Below is a small trained network, with its code and all its weights. Each question gives an input and a class and asks what happens when units are switched off, that is, made to give their printed mean instead of their output.

import numpy as np


def w(rows, s, z=0):
    codes = np.array(rows[::2]) - 128.0
    scale = np.full(codes.shape[1], s)
    scale[-1] = z or s
    return codes * scale


def norm(h):
    return h / np.sqrt((h * h).mean(-1, keepdims=True) + 1e-5)


def f(y):
    return np.maximum(y, 0)


def log_softmax(a):
    a = a - a.max(-1, keepdims=True)
    return a - np.log(np.exp(a).sum(-1, keepdims=True))


def net(x, mask):
    res = np.array(x, float).reshape(1, 4) / 4 @ E
    u = 0
    for l in range(2):
        y = f(norm(res) @ A[l][:, :-1].T + A[l][:, -1])
        res = res + np.where(mask[u : u + 16], y, B[l][:, -1]) @ B[l][:, :-1]
        u += 16
    return log_softmax(norm(res)[-1] @ U[:, :-1].T + U[:, -1])


A, B = {}, {}
E = w([
[86,141,104,134,62],'x0',
[98,137,105,47,153],'x1',
[254,131,135,49,70],'x2',
[127,115,167,123,119],'x3',
],0.006)
A[0] = w([
[90,160,193,97,122,127],'L0N0',
[103,92,101,7,118,104],'L0N1',
[79,110,139,186,146,207],'L0N2',
[71,208,126,123,17,164],'L0N3',
[80,104,31,104,81,125],'L0N4',
[255,223,159,151,118,122],'L0N5',
[79,66,115,107,217,149],'L0N6',
[227,21,86,169,62,60],'L0N7',
[87,60,132,117,141,81],'L0N8',
[31,190,144,106,165,70],'L0N9',
[75,101,112,75,148,104],'L0N10',
[162,122,182,132,84,122],'L0N11',
[70,134,165,98,72,113],'L0N12',
[159,242,124,145,137,104],'L0N13',
[202,238,150,65,110,138],'L0N14',
[109,116,141,231,141,254],'L0N15',
],0.009,0.0031)
B[0] = w([
[125,182,4,134,219,149],'L0N0',
[100,254,133,185,120,209],'L0N1',
[110,213,166,165,146,228],'L0N2',
[89,84,93,66,10,226],'L0N3',
[95,126,193,144,134,199],'L0N4',
[19,114,173,151,151,254],'L0N5',
[200,106,70,2,151,207],'L0N6',
[143,54,79,103,198,226],'L0N7',
[128,109,97,83,106,152],'L0N8',
[92,72,156,65,119,199],'L0N9',
[57,52,144,131,152,170],'L0N10',
[95,140,88,131,171,189],'L0N11',
[94,122,139,162,112,167],'L0N12',
[101,102,213,146,145,147],'L0N13',
[153,141,145,220,106,253],'L0N14',
[195,200,136,122,68,254],'L0N15',
],0.0058,0.006)
A[1] = w([
[177,105,133,151,198,124],'L1N0',
[154,181,131,146,171,4],'L1N1',
[127,68,100,122,95,99],'L1N2',
[116,109,142,122,70,89],'L1N3',
[80,139,66,122,152,168],'L1N4',
[111,189,174,198,109,179],'L1N5',
[96,197,103,102,37,138],'L1N6',
[83,9,103,83,101,126],'L1N7',
[187,206,204,147,189,36],'L1N8',
[124,125,120,95,226,75],'L1N9',
[128,54,64,136,81,99],'L1N10',
[182,128,192,176,65,183],'L1N11',
[114,136,115,160,125,77],'L1N12',
[156,196,131,138,101,167],'L1N13',
[99,64,132,154,79,120],'L1N14',
[152,201,133,102,199,70],'L1N15',
],0.011,0.0041)
B[1] = w([
[64,3,113,165,148,179],'L1N0',
[135,185,251,162,123,157],'L1N1',
[156,214,133,89,204,152],'L1N2',
[206,154,132,174,121,170],'L1N3',
[210,136,157,123,129,177],'L1N4',
[206,113,86,55,135,251],'L1N5',
[63,6,70,203,142,255],'L1N6',
[107,189,168,101,221,195],'L1N7',
[85,198,249,175,113,211],'L1N8',
[222,133,45,116,108,173],'L1N9',
[214,251,107,33,205,163],'L1N10',
[97,113,49,79,160,218],'L1N11',
[97,114,154,85,65,139],'L1N12',
[127,78,150,209,2,204],'L1N13',
[240,177,173,68,139,189],'L1N14',
[203,234,204,166,71,188],'L1N15',
],0.0058,0.0081)
U = w([
[164,175,191,180,91,200],'0',
[195,170,95,61,176,151],'1',
[92,73,56,166,34,184],'2',
[8,110,98,76,147,5],'3',
[131,23,142,175,198,45],'4',
],0.017,0.003)

Each question gives the input, the list of numbers given to net, and the class t.
The units are the neurons (one row each of A and B). Each row of codes is followed by its name. A weight is (code - 128) times the scale printed after its matrix; where a second scale follows, it is the last column's (A, B and U).
mask holds one flag per neuron, layer by layer. A switched-off neuron (its flag False) gives its mean, the last column of its row in B, instead of its output. The means were averaged over made-up inputs and are rounded, as every weight is.
A unit's drop is (log p(t) with every unit on - log p(t) with that unit switched off) / (log p(t) with every unit on - log p(t) with every unit switched off).
The circuit of an input: a set's keep is (log p(t) with only the set's units on - log p(t) with every unit switched off) / (log p(t) with every unit on - log p(t) with every unit switched off). Starting from the 12 units with the biggest drops (on a tie, the unit counted first), units are removed one at a time, each time the one whose removal leaves the highest keep (on an exact tie, the one counted first), for as long as the keep stays at least 0.8.
units of the circuit, in order: the units of the circuit, biggest drop first
top k neurons: the k neurons with the biggest drops, biggest first
k most important neurons of layer l: the k neurons of layer l with the biggest drops, biggest first
drop when u is switched off: that unit's drop, to one decimal
input [-2,-3,1,0], class 4: units of the circuit, in order : [L0N7]
input [8,3,-1,-2], class 3: units of the circuit, in order : [L1N7, L0N15]
input [-4,0,-6,-6], class 0: 2 most important neurons of layer 1 : [L1N15, L1N5]
input [-7,1,-6,8], class 1: 4 most important neurons of layer 0 : [L0N6, L0N14, L0N1, L0N9]
input [-2,8,2,-3], class 0: top 2 neurons : [L0N1, L0N3]
input [-8,0,8,-6], class 4: units of the circuit, in order : [L1N0, L0N15, L0N5]
input [-3,1,7,1], class 0: top 4 neurons : [L0N3, L0N1, L1N8, L1N6]
input [6,1,8,0], class 2: 4 most important neurons of layer 0 : [L0N1, L0N9, L0N10, L0N14]
input [0,-4,7,7], class 4: top 3 neurons : [L0N3, L0N7, L1N0]
input [5,-7,1,1], class 1: top 4 neurons : [L0N7, L0N1, L1N10, L0N3]
input [-1,1,2,-3], class 0: top 2 neurons : [L0N3, L0N1]
input [-3,1,-4,0], class 1: top 4 neurons : [L0N6, L0N9, L0N14, L0N1]
input [-1,0,-8,4], class 0: top 3 neurons : [L0N3, L0N2, L0N15]
input [0,3,-7,6], class 1: most important neuron of layer 0 : [L0N6]
input [-1,7,-6,2], class 1: 3 most important neurons of layer 0 : [L0N6, L0N3, L0N5]
input [1,8,6,2], class 2: top 2 neurons : [L1N6, L0N2]
input [5,-8,1,5], class 1: 4 most important neurons of layer 0 : [L0N7, L0N1, L0N3, L0N14]
input [0,-5,4,-2], class 4: 2 most important neurons of layer 0 : [L0N3, L0N7]
input [2,-2,-8,-1], class 2: 3 most important neurons of layer 0 : [L0N15, L0N5, L0N2]
input [0,-6,5,4], class 4: top 2 neurons : [L0N3, L0N7]
input [-4,7,1,0], class 0: top neuron : [L0N1]
input [8,2,-1,5], class 3: top 2 neurons : [L0N3, L1N7]
input [8,8,3,-5], class 2: drop when L0N1 is switched off : 1.9
